Below are the code and all the weights of a small trained network. Each question names an input and a class and asks about switching units off, where a switched-off unit gives its printed mean instead of its output.

import numpy as np


def w(rows, s, z=0):
    codes = np.array(rows[::2]) - 128.0
    scale = np.full(codes.shape[1], s)
    scale[-1] = z or s
    return codes * scale


def norm(h):
    return h / np.sqrt((h * h).mean(-1, keepdims=True) + 1e-5)


def f(y):
    return np.maximum(y, 0)


def log_softmax(a):
    a = a - a.max(-1, keepdims=True)
    return a - np.log(np.exp(a).sum(-1, keepdims=True))


def net(x, mask):
    res = np.array(x, float).reshape(1, 5) / 4 @ E
    u = 0
    for l in range(3):
        y = f(norm(res) @ A[l][:, :-1].T + A[l][:, -1])
        res = res + np.where(mask[u : u + 7], y, B[l][:, -1]) @ B[l][:, :-1]
        u += 7
    return log_softmax(norm(res)[-1] @ U[:, :-1].T + U[:, -1])


A, B = {}, {}
E = w([
[129,129,127,134],'x0',
[132,223,175,181],'x1',
[248,124,27,187],'x2',
[218,31,178,254],'x3',
[128,130,128,124],'x4',
],0.0078)
A[0] = w([
[93,196,111,92,78],'L0N1',
[107,125,177,143,97],'L0N2',
[144,71,172,165,251],'L0N3',
[174,162,188,137,86],'L0N4',
[157,99,169,137,188],'L0N5',
[152,248,107,227,185],'L0N6',
[169,153,82,114,163],'L0N7',
],0.014,0.0022)
B[0] = w([
[168,65,159,153,211],'L0N1',
[85,200,120,242,167],'L0N2',
[115,183,235,186,219],'L0N3',
[17,165,94,168,169],'L0N4',
[110,150,175,131,182],'L0N5',
[80,97,195,97,254],'L0N6',
[1,105,103,135,190],'L0N7',
],0.0097,0.0081)
A[1] = w([
[147,134,118,129,77],'L1N1',
[172,100,12,84,189],'L1N2',
[103,199,77,215,4],'L1N3',
[59,9,172,242,81],'L1N4',
[80,192,1,102,111],'L1N5',
[76,146,139,205,86],'L1N6',
[139,183,96,132,44],'L1N7',
],0.0076,0.0025)
B[1] = w([
[141,67,129,200,128],'L1N1',
[36,253,186,237,156],'L1N2',
[88,145,198,88,139],'L1N3',
[162,136,83,99,255],'L1N4',
[59,167,168,174,158],'L1N5',
[153,85,155,7,197],'L1N6',
[73,214,166,117,128],'L1N7',
],0.0065,0.0077)
A[2] = w([
[124,245,110,66,3],'L2N1',
[94,102,209,158,111],'L2N2',
[204,77,95,175,96],'L2N3',
[88,116,173,96,50],'L2N4',
[177,101,142,213,188],'L2N5',
[82,103,97,48,106],'L2N6',
[88,203,191,99,238],'L2N7',
],0.012,0.0024)
B[2] = w([
[188,145,224,161,142],'L2N1',
[208,167,100,107,228],'L2N2',
[114,11,39,92,144],'L2N3',
[210,73,144,71,190],'L2N4',
[101,94,59,2,171],'L2N5',
[112,90,99,221,178],'L2N6',
[187,113,37,136,245],'L2N7',
],0.0089,0.012)
U = w([
[148,53,103,78,72],'0',
[251,162,211,81,67],'1',
[45,215,172,210,255],'2',
],0.013,0.0047)

Each question gives the input, the list of numbers given to net, and the class t.
The units are the neurons (one row each of A and B). Each row of codes is followed by its name. A weight is (code - 128) times the scale printed after its matrix; where a second scale follows, it is the last column's (A, B and U).
mask holds one flag per neuron, layer by layer. A switched-off neuron (its flag False) gives its mean, the last column of its row in B, instead of its output. The means were averaged over made-up inputs and are rounded, as every weight is.
A unit's drop is (log p(t) with every unit on - log p(t) with that unit switched off) / (log p(t) with every unit on - log p(t) with every unit switched off).
The circuit of an input: a set's keep is (log p(t) with only the set's units on - log p(t) with every unit switched off) / (log p(t) with every unit on - log p(t) with every unit switched off). Starting from the 12 units with the biggest drops (on a tie, the unit counted first), units are removed one at a time, each time the one whose removal leaves the highest keep (on an exact tie, the one counted first), for as long as the keep stays at least 0.8.
circuit, biggest first: the units of the circuit, biggest drop first
most important unit: the unit with the biggest drop
k most important neurons: the k neurons with the biggest drops, biggest first
k most important neurons of layer l: the k neurons of layer l with the biggest drops, biggest first
drop of u: that unit's drop, to one decimal
input [-6,0,5,0,2], class 2: 3 most important neurons -> (L0N3 L2N6 L0N7)
input [8,3,3,-2,-4], class 0: most important unit -> L0N7
input [2,8,3,-6,-8], class 0: 3 most important neurons -> (L0N3 L0N6 L0N1)
input [7,7,7,-6,8], class 0: circuit, biggest first -> (L0N6 L0N7 L0N3 L0N1)
input [7,2,-2,2,-8], class 2: 2 most important neurons -> (L0N2 L0N4)
input [-1,6,8,-1,1], class 0: circuit, biggest first -> (L0N6 L0N7 L0N3)
input [3,7,4,-5,-5], class 0: 2 most important neurons of layer 0 -> (L0N3 L0N6)
input [-1,8,2,-2,7], class 0: circuit, biggest first -> (L0N3 L2N7)
input [-5,4,8,-6,-8], class 0: circuit, biggest first -> (L0N6 L0N7 L0N1 L0N2)
input [-8,5,0,2,2], class 2: 2 most important neurons of layer 0 -> (L0N4 L0N2)
input [-2,4,6,-7,-3], class 0: circuit, biggest first -> (L0N1 L0N7 L0N3)
input [7,3,3,-4,-3], class 0: 2 most important neurons -> (L0N7 L0N3)
input [-3,-6,8,0,1], class 2: 2 most important neurons of layer 1 -> (L1N2 L1N5)
input [-3,2,-4,6,-8], class 2: circuit, biggest first -> (L0N2)
input [2,-8,2,-6,5], class 2: 2 most important neurons of layer 0 -> (L0N6 L0N3)
input [-8,-6,3,-4,7], class 2: 2 most important neurons -> (L0N6 L1N2)
input [5,3,-4,-8,2], class 1: drop of L0N7 -> 0.1
input [7,-6,-5,7,5], class 1: drop of L0N3 -> 0.4
input [7,-7,-6,1,-8], class 1: drop of L2N5 -> 0.2
input [4,-8,-4,3,7], class 1: most important unit -> L0N3
